Here is a tiny trained network, its code and every weight. The questions are about switching its units off for an input and a class, where a switched-off unit gives its printed mean instead of its output.

import numpy as np


def w(rows, s, z=0):
    codes = np.array(rows[::2]) - 128.0
    scale = np.full(codes.shape[1], s)
    scale[-1] = z or s
    return codes * scale


def norm(h):
    return h / np.sqrt((h * h).mean(-1, keepdims=True) + 1e-5)


def f(y):
    return np.maximum(y, 0)


def log_softmax(a):
    a = a - a.max(-1, keepdims=True)
    return a - np.log(np.exp(a).sum(-1, keepdims=True))


def net(x, mask):
    res = np.array(x, float).reshape(1, 8) / 4 @ E
    u = 0
    for l in range(2):
        y = f(norm(res) @ A[l][:, :-1].T + A[l][:, -1])
        res = res + np.where(mask[u : u + 13], y, B[l][:, -1]) @ B[l][:, :-1]
        u += 13
    return log_softmax(norm(res)[-1] @ U[:, :-1].T + U[:, -1])


A, B = {}, {}
E = w([
[157,109,128,121],'x0',
[130,134,127,130],'x1',
[165,111,134,124],'x2',
[145,236,66,2],'x3',
[35,192,146,148],'x4',
[206,186,110,166],'x5',
[136,116,117,123],'x6',
[109,20,165,71],'x7',
],0.0041)
A[0] = w([
[124,255,132,66,210],'L0N1',
[145,165,124,198,124],'L0N2',
[99,194,197,205,115],'L0N3',
[99,129,111,42,3],'L0N4',
[189,106,124,112,67],'L0N5',
[80,165,126,120,46],'L0N6',
[151,74,56,193,203],'L0N7',
[137,117,139,229,164],'L0N8',
[56,113,39,130,8],'L0N9',
[84,109,70,94,70],'L0N10',
[73,180,177,99,231],'L0N11',
[118,1,247,126,132],'L0N12',
[94,54,201,121,137],'L0N13',
],0.0063,0.0025)
B[0] = w([
[208,94,42,55,253],'L0N1',
[172,53,161,74,172],'L0N2',
[208,71,100,187,190],'L0N3',
[152,153,185,116,157],'L0N4',
[115,188,153,132,156],'L0N5',
[155,79,150,99,147],'L0N6',
[70,146,142,185,196],'L0N7',
[161,134,117,208,198],'L0N8',
[143,180,130,152,137],'L0N9',
[130,90,162,140,147],'L0N10',
[253,42,110,106,209],'L0N11',
[43,191,71,149,251],'L0N12',
[28,165,56,96,207],'L0N13',
],0.0041,0.0047)
A[1] = w([
[106,130,115,71,105],'L1N1',
[118,129,55,201,77],'L1N2',
[155,165,119,117,157],'L1N3',
[155,83,102,194,119],'L1N4',
[108,45,188,127,88],'L1N5',
[135,163,120,215,120],'L1N6',
[157,167,192,185,117],'L1N7',
[86,85,183,161,188],'L1N8',
[120,140,164,164,2],'L1N9',
[108,130,139,62,54],'L1N10',
[129,136,125,54,138],'L1N11',
[163,178,179,117,116],'L1N12',
[189,2,94,104,130],'L1N13',
],0.009,0.0027)
B[1] = w([
[229,94,232,122,190],'L1N1',
[157,162,228,122,228],'L1N2',
[129,100,86,61,193],'L1N3',
[72,149,246,126,225],'L1N4',
[25,161,79,162,170],'L1N5',
[163,118,254,93,217],'L1N6',
[194,33,239,152,170],'L1N7',
[30,173,99,225,216],'L1N8',
[173,114,148,109,135],'L1N9',
[223,75,236,130,170],'L1N10',
[218,104,170,86,223],'L1N11',
[196,87,60,129,148],'L1N12',
[35,198,151,159,253],'L1N13',
],0.0044)
U = w([
[82,167,241,164,146],'0',
[161,68,212,85,251],'1',
[205,131,131,1,89],'2',
[196,135,64,57,2],'3',
[7,50,3,135,128],'4',
],0.0061,0.0026)

Each question gives the input, the list of numbers given to net, and the class t.
The units are the neurons (one row each of A and B). Each row of codes is followed by its name. A weight is (code - 128) times the scale printed after its matrix; where a second scale follows, it is the last column's (A, B and U).
mask holds one flag per neuron, layer by layer. A switched-off neuron (its flag False) gives its mean, the last column of its row in B, instead of its output. The means were averaged over made-up inputs and are rounded, as every weight is.
A unit's drop is (log p(t) with every unit on - log p(t) with that unit switched off) / (log p(t) with every unit on - log p(t) with every unit switched off).
The circuit of an input: a set's keep is (log p(t) with only the set's units on - log p(t) with every unit switched off) / (log p(t) with every unit on - log p(t) with every unit switched off). Starting from the 12 units with the biggest drops (on a tie, the unit counted first), units are removed one at a time, each time the one whose removal leaves the highest keep (on an exact tie, the one counted first), for as long as the keep stays at least 0.8.
circuit, biggest first: the units of the circuit, biggest drop first
most important unit: the unit with the biggest drop
top k neurons: the k neurons with the biggest drops, biggest first
k most important neurons of layer l: the k neurons of layer l with the biggest drops, biggest first
drop of u: that unit's drop, to one decimal
input [0,-2,-7,1,2,4,2,0], class 3: circuit, biggest first -> (L0N1)
input [-7,5,-7,1,-1,-6,2,-2], class 2: circuit, biggest first -> (L1N8; L1N4; L0N7)
input [-5,-7,0,1,7,7,-2,3], class 2: top 2 neurons -> (L0N1; L1N8)
input [5,3,0,-1,-8,-4,-8,2], class 4: 2 most important neurons of layer 1 -> (L1N6; L1N4)
input [-6,4,6,1,8,-2,-7,-3], class 2: top 2 neurons -> (L0N1; L1N8)
input [-1,-5,2,2,8,6,-5,6], class 2: top 2 neurons -> (L0N1; L1N13)
input [5,-7,5,0,-4,-8,-2,-6], class 0: top 2 neurons -> (L0N1; L0N7)
input [-4,-2,0,2,8,3,-7,-1], class 3: 2 most important neurons of layer 0 -> (L0N1; L0N3)
input [7,-2,4,0,-3,4,-6,5], class 0: top 2 neurons -> (L1N13; L0N1)
input [-5,7,1,-4,5,-4,2,7], class 4: drop of L0N5 -> 0.0
input [-1,-7,-5,1,3,5,-8,-2], class 3: drop of L0N7 -> 0.1
input [6,-6,-1,-8,-8,1,0,5], class 0: drop of L1N4 -> 0.2
input [-6,6,-1,-3,-8,0,2,5], class 4: drop of L1N2 -> -0.1
input [2,7,1,-4,-3,2,5,5], class 0: most important unit -> L1N2
